Below are the code and all the weights of a small trained network. Each question names an input and a target symbol and asks about switching units off, where a switched-off unit gives its printed mean instead of its output.

import numpy as np


def w(rows, s, z=0):
    codes = np.array(rows[::2]) - 128.0
    scale = np.full(codes.shape[1], s)
    scale[-1] = z or s
    return codes * scale


def softmax(a):
    e = np.exp(a - a.max(-1, keepdims=True))
    return e / e.sum(-1, keepdims=True)


def log_softmax(a):
    a = a - a.max(-1, keepdims=True)
    return a - np.log(np.exp(a).sum(-1, keepdims=True))


def net(x, mask):
    ids = ['δεηθλξπσψ'.index(c) for c in x.split()]
    T = len(ids)
    res = E[ids] + P[:T]
    u = 0
    for l in range(2):
        r = res
        for j in range(3):
            rows = slice(4 * j, 4 * j + 4)
            q, k, v = (r @ M[l][rows].T for M in (Q, K, V))
            z = softmax(np.where(np.tri(T) > 0, q @ k.T / 4**0.5, -1e9)) @ v
            o = O[l][rows]
            res = res + np.where(mask[u + j], z, o[:, -1]) @ o[:, :-1]
        u += 3
    return log_softmax(res[-1] @ U[:, :-1].T + U[:, -1])


Q, K, V, O = {}, {}, {}, {}
E = w([
[174,42,222,184,114],'δ',
[163,151,102,234,133],'ε',
[87,165,2,156,172],'η',
[70,76,182,156,152],'θ',
[181,95,71,114,115],'λ',
[99,49,125,139,175],'ξ',
[125,168,141,62,123],'π',
[83,241,94,102,143],'σ',
[176,118,117,113,53],'ψ',
],0.016)
P = w([
[100,127,27,180,2],'0',
[190,193,157,105,168],'1',
[185,211,156,115,184],'2',
[127,151,104,97,174],'3',
[130,119,113,89,181],'4',
[124,163,88,94,195],'5',
[116,147,93,95,209],'6',
],0.0066)
Q[0] = w([
[202,143,155,225,158],'0.h1',
[144,165,131,70,175],'0.h1',
[151,185,158,110,166],'0.h1',
[127,161,171,29,164],'0.h1',
[109,146,128,78,130],'0.h2',
[120,83,139,93,101],'0.h2',
[119,150,147,115,140],'0.h2',
[98,98,88,181,81],'0.h2',
[89,211,251,123,163],'0.h3',
[169,74,157,201,177],'0.h3',
[131,208,131,146,112],'0.h3',
[73,134,148,157,181],'0.h3',
],0.024)
K[0] = w([
[127,120,132,251,95],'0.h1',
[61,145,134,98,105],'0.h1',
[78,145,112,112,88],'0.h1',
[61,131,122,51,68],'0.h1',
[100,107,100,97,82],'0.h2',
[108,114,193,89,128],'0.h2',
[131,141,131,130,108],'0.h2',
[151,138,139,89,213],'0.h2',
[54,119,179,221,86],'0.h3',
[174,121,158,176,207],'0.h3',
[126,172,107,192,65],'0.h3',
[86,149,127,163,179],'0.h3',
],0.024)
V[0] = w([
[79,97,58,87,228],'0.h1',
[35,132,150,198,201],'0.h1',
[45,178,203,129,48],'0.h1',
[162,193,147,105,128],'0.h1',
[131,99,102,118,85],'0.h2',
[197,127,104,74,111],'0.h2',
[182,106,128,103,248],'0.h2',
[127,226,188,135,160],'0.h2',
[104,136,92,69,123],'0.h3',
[84,58,135,110,185],'0.h3',
[186,102,96,185,122],'0.h3',
[146,128,173,185,133],'0.h3',
],0.011)
O[0] = w([
[180,88,198,206,116,79],'0.h1',
[138,53,197,67,147,73],'0.h1',
[124,102,159,61,32,146],'0.h1',
[139,81,73,127,81,174],'0.h1',
[144,163,162,137,155,195],'0.h2',
[182,167,103,122,111,154],'0.h2',
[120,114,2,63,137,3],'0.h2',
[115,61,104,139,53,34],'0.h2',
[93,174,143,120,151,101],'0.h3',
[177,191,106,111,46,62],'0.h3',
[136,60,183,142,92,232],'0.h3',
[169,83,104,134,100,141],'0.h3',
],0.0099,0.0046)
Q[1] = w([
[141,100,107,106,119],'1.h1',
[130,54,42,150,112],'1.h1',
[143,172,119,102,154],'1.h1',
[163,141,182,57,114],'1.h1',
[82,142,103,170,90],'1.h2',
[124,126,121,193,102],'1.h2',
[73,126,109,43,126],'1.h2',
[161,176,189,119,113],'1.h2',
[110,75,80,71,101],'1.h3',
[105,165,78,29,146],'1.h3',
[114,80,5,146,154],'1.h3',
[207,153,87,87,27],'1.h3',
],0.015)
K[1] = w([
[140,108,135,94,124],'1.h1',
[174,85,55,26,155],'1.h1',
[31,131,128,151,86],'1.h1',
[112,127,213,144,87],'1.h1',
[132,84,95,248,113],'1.h2',
[155,101,119,177,96],'1.h2',
[13,125,102,148,141],'1.h2',
[133,127,204,149,99],'1.h2',
[112,101,140,34,130],'1.h3',
[35,179,102,48,61],'1.h3',
[75,52,37,49,184],'1.h3',
[225,142,69,102,30],'1.h3',
],0.012)
V[1] = w([
[250,142,112,149,141],'1.h1',
[96,99,108,178,143],'1.h1',
[123,174,101,113,117],'1.h1',
[141,157,111,119,121],'1.h1',
[141,127,134,131,112],'1.h2',
[106,124,97,97,169],'1.h2',
[107,143,122,171,119],'1.h2',
[103,108,112,81,186],'1.h2',
[174,156,84,159,100],'1.h3',
[216,140,120,126,171],'1.h3',
[122,132,110,192,121],'1.h3',
[116,122,123,198,142],'1.h3',
],0.015)
O[1] = w([
[219,180,255,72,180,153],'1.h1',
[13,106,201,143,130,165],'1.h1',
[205,96,88,165,184,51],'1.h1',
[192,113,118,143,168,82],'1.h1',
[138,115,104,117,113,142],'1.h2',
[72,151,197,169,135,7],'1.h2',
[139,112,165,71,160,180],'1.h2',
[83,179,173,198,130,18],'1.h2',
[87,180,90,123,23,139],'1.h3',
[73,126,198,148,38,174],'1.h3',
[108,129,52,204,131,220],'1.h3',
[106,114,56,226,147,254],'1.h3',
],0.0082,0.0048)
U = w([
[162,21,136,119,64,173],'δ',
[143,2,124,243,72,8],'ε',
[35,158,111,138,170,119],'η',
[92,120,68,138,45,82],'θ',
[147,165,137,210,86,4],'λ',
[48,203,111,43,179,116],'ξ',
[133,173,39,99,182,227],'π',
[65,40,74,49,226,148],'σ',
[144,93,165,131,221,138],'ψ',
],0.0058,0.0037)

Each question gives the input, a string of symbols that net reads in full, and the target symbol t.
The units are the heads (4 rows each of Q, K, V and O). Each row of codes is followed by its name. A weight is (code - 128) times the scale printed after its matrix; where a second scale follows, it is the last column's (O and U).
mask holds one flag per head, layer by layer. A switched-off head (its flag False) gives its mean, the last column of its rows in O, instead of its output. The means were averaged over made-up inputs and are rounded, as every weight is.
A unit's drop is (log p(t) with every unit on - log p(t) with that unit switched off) / (log p(t) with every unit on - log p(t) with every unit switched off).
The circuit of an input: a set's keep is (log p(t) with only the set's units on - log p(t) with every unit switched off) / (log p(t) with every unit on - log p(t) with every unit switched off). Starting from all 6 units, units are removed one at a time, each time the one whose removal leaves the highest keep (on an exact tie, the one counted first), for as long as the keep stays at least 0.8.
units of the circuit, in order: the units of the circuit, biggest drop first
unit that matters most: the unit with the biggest drop
heads that matter: for each layer, one digit per head in row order, 1 if its drop is at least 0.15 and else 0, layers parted by /
input ε ψ ψ, target η: unit that matters most -> 0.h3
input θ σ δ σ δ δ σ, target θ: units of the circuit, in order -> (1.h1; 0.h1)
input ε λ ψ, target η: units of the circuit, in order -> (0.h3; 1.h1; 0.h1; 1.h2)
input θ ψ ψ σ π σ σ, target θ: units of the circuit, in order -> (1.h1; 0.h1; 0.h2)
input δ ψ ξ σ σ, target δ: units of the circuit, in order -> (0.h1; 0.h3)
input ψ σ σ, target ψ: heads that matter -> 011 / 001
input σ ψ ψ ψ, target π: heads that matter -> 100 / 100
input σ η ξ, target δ: units of the circuit, in order -> (0.h1; 0.h3; 1.h3)
input π θ ψ ψ ψ λ θ, target π: heads that matter -> 101 / 100
input ψ δ π θ, target ξ: heads that matter -> 011 / 101
input σ θ λ, target δ: heads that matter -> 100 / 000
input π ψ ψ λ, target π: units of the circuit, in order -> (1.h1; 0.h1)
input θ ψ λ, target σ: heads that matter -> 111 / 101
input σ θ σ, target σ: units of the circuit, in order -> (1.h3; 0.h3; 1.h1; 0.h1)
input δ ψ ξ, target ξ: heads that matter -> 101 / 001
input ε η λ ψ σ, target ε: unit that matters most -> 0.h1
input ψ σ ψ ψ π, target ψ: heads that matter -> 011 / 001
input ψ ψ δ ψ σ ε, target ε: units of the circuit, in order -> (1.h3; 0.h3)
input λ σ λ, target λ: units of the circuit, in order -> (1.h3; 0.h1; 1.h1)
input σ ψ ε, target ε: unit that matters most -> 0.h3
